Below is a small trained network, with its code and all its weights. Each question gives an input and a class and asks what happens when units are switched off, that is, made to give their printed mean instead of their output.

import numpy as np


def w(rows, s, z=0):
    codes = np.array(rows[::2]) - 128.0
    scale = np.full(codes.shape[1], s)
    scale[-1] = z or s
    return codes * scale


def norm(h):
    return h / np.sqrt((h * h).mean(-1, keepdims=True) + 1e-5)


def f(y):
    return y / 2 * (1 + np.tanh(0.7978845608 * (y + 0.044715 * y**3)))


def log_softmax(a):
    a = a - a.max(-1, keepdims=True)
    return a - np.log(np.exp(a).sum(-1, keepdims=True))


def net(x, mask):
    res = np.array(x, float).reshape(1, 3) / 4 @ E
    u = 0
    for l in range(2):
        y = f(norm(res) @ A[l][:, :-1].T + A[l][:, -1])
        res = res + np.where(mask[u : u + 16], y, B[l][:, -1]) @ B[l][:, :-1]
        u += 16
    return log_softmax(norm(res)[-1] @ U[:, :-1].T + U[:, -1])


A, B = {}, {}
E = w([
[65,64,254,166,164],'x0',
[114,149,235,62,42],'x1',
[141,116,119,138,113],'x2',
],0.0088)
A[0] = w([
[185,159,141,98,147,10],'L0N0',
[104,154,177,90,101,31],'L0N1',
[61,6,204,189,156,209],'L0N2',
[120,58,39,203,211,1],'L0N3',
[69,101,171,130,85,226],'L0N4',
[121,150,138,190,117,72],'L0N5',
[61,33,173,205,116,4],'L0N6',
[146,51,68,228,166,216],'L0N7',
[60,101,93,154,219,226],'L0N8',
[111,71,125,187,210,13],'L0N9',
[94,118,130,111,77,121],'L0N10',
[72,77,102,205,158,13],'L0N11',
[143,139,204,55,8,199],'L0N12',
[120,108,105,119,67,210],'L0N13',
[118,151,187,84,99,43],'L0N14',
[86,72,177,193,158,180],'L0N15',
],0.013,0.0091)
B[0] = w([
[226,91,98,177,38,121],'L0N0',
[67,69,181,134,188,141],'L0N1',
[108,25,192,189,148,248],'L0N2',
[245,83,204,154,35,188],'L0N3',
[168,199,70,120,175,198],'L0N4',
[98,130,178,110,175,121],'L0N5',
[164,197,68,69,130,161],'L0N6',
[51,192,115,78,193,237],'L0N7',
[96,200,89,82,178,220],'L0N8',
[61,70,217,218,208,160],'L0N9',
[162,141,63,171,107,140],'L0N10',
[198,115,83,209,151,150],'L0N11',
[213,188,127,97,58,238],'L0N12',
[51,70,112,120,118,172],'L0N13',
[101,55,184,154,155,149],'L0N14',
[179,100,133,176,121,204],'L0N15',
],0.012,0.015)
A[1] = w([
[152,127,212,199,189,153],'L1N0',
[101,233,100,24,157,129],'L1N1',
[53,163,17,116,176,22],'L1N2',
[21,62,62,114,211,199],'L1N3',
[26,72,77,178,196,8],'L1N4',
[193,10,201,185,52,28],'L1N5',
[17,134,59,73,168,2],'L1N6',
[44,232,111,51,178,26],'L1N7',
[93,204,50,21,48,60],'L1N8',
[219,31,216,199,44,37],'L1N9',
[38,99,147,94,43,135],'L1N10',
[94,151,17,140,132,19],'L1N11',
[194,166,199,119,92,16],'L1N12',
[6,65,109,177,195,41],'L1N13',
[76,118,159,95,192,197],'L1N14',
[178,184,93,90,108,18],'L1N15',
],0.013,0.0079)
B[1] = w([
[111,130,163,94,55,254],'L1N0',
[225,182,59,113,131,244],'L1N1',
[41,175,158,36,168,183],'L1N2',
[64,171,156,116,242,246],'L1N3',
[179,35,162,213,217,161],'L1N4',
[36,110,124,40,2,178],'L1N5',
[60,228,148,39,236,173],'L1N6',
[91,227,64,24,108,199],'L1N7',
[202,50,76,221,99,240],'L1N8',
[24,200,189,40,51,200],'L1N9',
[239,147,48,117,62,132],'L1N10',
[40,181,225,97,183,150],'L1N11',
[38,50,115,151,137,168],'L1N12',
[191,93,109,218,194,178],'L1N13',
[149,77,49,125,73,212],'L1N14',
[204,80,14,198,131,158],'L1N15',
],0.014,0.011)
U = w([
[77,231,68,16,223,1],'0',
[234,71,72,172,35,64],'1',
[91,39,248,200,216,227],'2',
[36,91,254,82,24,234],'3',
],0.016,0.0062)

Each question gives the input, the list of numbers given to net, and the class t.
The units are the neurons (one row each of A and B). Each row of codes is followed by its name. A weight is (code - 128) times the scale printed after its matrix; where a second scale follows, it is the last column's (A, B and U).
mask holds one flag per neuron, layer by layer. A switched-off neuron (its flag False) gives its mean, the last column of its row in B, instead of its output. The means were averaged over made-up inputs and are rounded, as every weight is.
A unit's drop is (log p(t) with every unit on - log p(t) with that unit switched off) / (log p(t) with every unit on - log p(t) with every unit switched off).
k most important neurons: the k neurons with the biggest drops, biggest first
top k neurons in layer l: the k neurons of layer l with the biggest drops, biggest first
drop of u: that unit's drop, to one decimal
input [-4,2,8], class 1: most important neuron -> (L0N2)
input [5,0,-2], class 2: 3 most important neurons -> (L0N2 L0N3 L0N12)
input [1,-7,-2], class 2: top 4 neurons in layer 0 -> (L0N9 L0N7 L0N12 L0N3)
input [-5,1,1], class 1: 2 most important neurons -> (L0N2 L0N7)
input [0,6,3], class 1: 4 most important neurons -> (L0N12 L0N2 L0N4 L0N3)
input [-8,1,5], class 1: 2 most important neurons -> (L0N7 L0N8)
input [0,1,-8], class 1: 2 most important neurons -> (L0N2 L0N3)
input [1,-6,-3], class 2: 4 most important neurons -> (L0N9 L0N7 L0N12 L0N3)
input [0,2,-6], class 1: 2 most important neurons -> (L0N2 L0N4)
input [6,0,0], class 2: 2 most important neurons -> (L0N2 L0N3)
input [-1,4,-1], class 1: drop of L0N2 -> 0.8
input [3,-1,8], class 2: drop of L0N2 -> 0.7
input [-5,8,2], class 1: drop of L0N2 -> 0.2
input [1,1,-1], class 3: drop of L0N8 -> 0.0
input [5,-6,6], class 2: top neuron in layer 0 -> (L0N7)
